M =
[[135 121 121 119 124 124]
 [132 124 124 123 126 126]
 [128 128 128 128 128 128]
 [130 126 126 126 127 127]
 [131 124 124 123 126 126]
 [124 132 133 134 131 131]
 [129 127 126 119 125 126]
 [114 130 121 143 129 117]
 [119 121 126 139 106 110]
 [132 124 124 123 126 126]
 [121 130 116 152 103 109]
 [123 132 133 133 130 130]]
M[0, 0]: 135
M[-7]: [124, 132, 133, 134, 131, 131]
M[0, -4]: 121
M[-6]: [129, 127, 126, 119, 125, 126]
M[6, 5]: 126
M[10, -2]: 103
M[-11, 4]: 126
M[11, -2]: 130
M[1, -1]: 126
M[-7, 0]: 124
M[4]: [131, 124, 124, 123, 126, 126]
M[-9, 4]: 127
M[8, 1]: 121
M[6, -6]: 129
M[:, -2]: [124, 126, 128, 127, 126, 131, 125, 129, 106, 126, 103, 130]
M[4, 0]: 131
M[4, 1]: 124
M[-3, 1]: 124
M[-3, -3]: 123
M[8, 3]: 139
M[:, -5]: [121, 124, 128, 126, 124, 132, 127, 130, 121, 124, 130, 132]
M[-9, -4]: 126
M[:, 2]: [121, 124, 128, 126, 124, 133, 126, 121, 126, 124, 116, 133]
M[-5, 3]: 143
M[3, -5]: 126
M[-5, 0]: 114
M[10]: [121, 130, 116, 152, 103, 109]

A =
131,128,147,121,131
116,144,136,127,120
116,144,136,127,119
128,117,137,117,119
129,132,130,121,121
129,132,130,121,121
132,128,118,128,127
140,116,120,128,136
131,128,147,121,130
132,128,146,121,131
132,128,118,128,127
124,120,99,139,125
118,133,120,121,108
140,116,120,128,136
Rows and columns are counted from 0.
(0, 0) = 131
(7, 2) = 120
(2, 0) = 116
(3, 0) = 128
(6, 3) = 128
(9, 2) = 146
(11, 0) = 124
(7, 1) = 116
(10, 4) = 127
(7, 3) = 128
(2, 2) = 136
(8, 3) = 121
(10, 3) = 128
(2, 4) = 119
(11, 1) = 120
(13, 3) = 128
(10, 2) = 118
(13, 2) = 120
(0, 3) = 121
(3, 3) = 117

a =
array([[124, 137, 129, 125, 121, 135, 118, 130, 146, 121, 111, 148, 114,
        135, 141],
       [121, 133, 112, 120, 139, 110, 128, 140, 104, 126, 142, 103, 135,
        134, 108],
       [135, 121, 129, 135, 142, 122, 139, 121, 119, 138, 130, 116, 124,
        119, 121],
       [130, 127, 134, 131, 122, 136, 127, 124, 140, 128, 121, 140, 124,
        127, 138],
       [130, 128, 126, 130, 138, 123, 132, 126, 124, 132, 124, 123, 120,
        126, 125],
       [111, 146, 110, 112, 124, 118, 110, 148, 124, 112, 127, 126, 126,
        147, 122],
       [126, 132, 131, 127, 120, 136, 122, 129, 141, 123, 120, 142, 124,
        131, 138]])
Rows and columns are counted from 0.
(0, 0) = 124
(5, 5) = 118
(6, 14) = 138
(5, 0) = 111
(2, 2) = 129
(3, 4) = 122
(6, 13) = 131
(3, 11) = 140
(4, 1) = 128
(3, 12) = 124
(3, 5) = 136
(5, 6) = 110
(5, 1) = 146
(1, 3) = 120
(6, 8) = 141
(4, 4) = 138
(2, 12) = 124
(1, 8) = 104
(5, 7) = 148
(3, 0) = 130
(1, 2) = 112
(4, 9) = 132
(1, 5) = 110
(6, 11) = 142
(0, 14) = 141
(4, 11) = 123
(4, 8) = 124
(0, 2) = 129
(2, 6) = 139
(6, 10) = 120
(5, 12) = 126
(0, 6) = 118
(0, 3) = 125

X =
array([[118, 126, 114, 156],
       [110, 143, 111, 133],
       [141, 107, 136, 140],
       [146, 112, 145, 131]])
X[0, 0] = 118
X[1, 1] = 143
X[3, 2] = 145
X[3, 3] = 131
X[2, 1] = 107
X[2, 0] = 141
X[1, 3] = 133
X[0] = [118, 126, 114, 156]
X[2, 2] = 136

data = [121 154 118 118]
data[0]: 121
data[-3]: 154
data[-1]: 118

W = [132 143 114 150 143 123 147 139 107 149 139 117 148 122 113 147]
W[0] => 132
W[1] => 143
W[12] => 148
W[-13] => 150
W[6] => 147
W[2] => 114

arr =
[[126 130 125 130 123 127 124 120 126 122 128 126 132]
 [127 129 127 133 122 126 120 118 124 118 128 126 130]
 [127 128 138 117 141 131 145 133 135 143 135 136 132]
 [132 126 120 123 132 130 137 151 130 140 120 129 123]
 [130 127 129 133 127 129 124 130 129 124 128 128 122]
 [125 131 119 123 124 127 130 125 124 127 124 126 137]
 [127 128 130 145 117 126 107 112 125 107 131 124 120]
 [123 135 108 125 118 123 122 132 119 118 117 122 136]
 [131 124 131 119 139 133 145 144 136 147 129 133 125]
 [130 126 117 129 121 128 125 128 124 126 121 124 130]
 [129 127 131 132 126 128 124 120 127 124 130 127 128]]
Indices start at 0.
(0, 0) = 126
(10, 7) = 120
(10, 9) = 124
(5, 10) = 124
(9, 6) = 125
(8, 4) = 139
(8, 5) = 133
(10, 10) = 130
(5, 1) = 131
(5, 9) = 127
(2, 2) = 138
(5, 0) = 125
(4, 0) = 130
(2, 7) = 133
(6, 3) = 145
(6, 7) = 112
(7, 10) = 117
(8, 11) = 133
(7, 9) = 118
(10, 1) = 127
(3, 7) = 151
(8, 0) = 131
(6, 4) = 117
(1, 9) = 118
(8, 7) = 144
(2, 4) = 141
(2, 12) = 132
(3, 9) = 140
(2, 8) = 135
(7, 7) = 132
(10, 6) = 124
(9, 9) = 126
(6, 0) = 127
(10, 8) = 127
(8, 1) = 124
(1, 1) = 129

B =
[[128 119 149 121 127]
 [132 106 144 129 126]
 [126 113 133 120 126]
 [128 116 142 116 125]]
Indices start at 0.
(0, 0) => 128
(2, 3) => 120
(3, 4) => 125
(0, 3) => 121
(1, 3) => 129
(1, 0) => 132
(3, 0) => 128
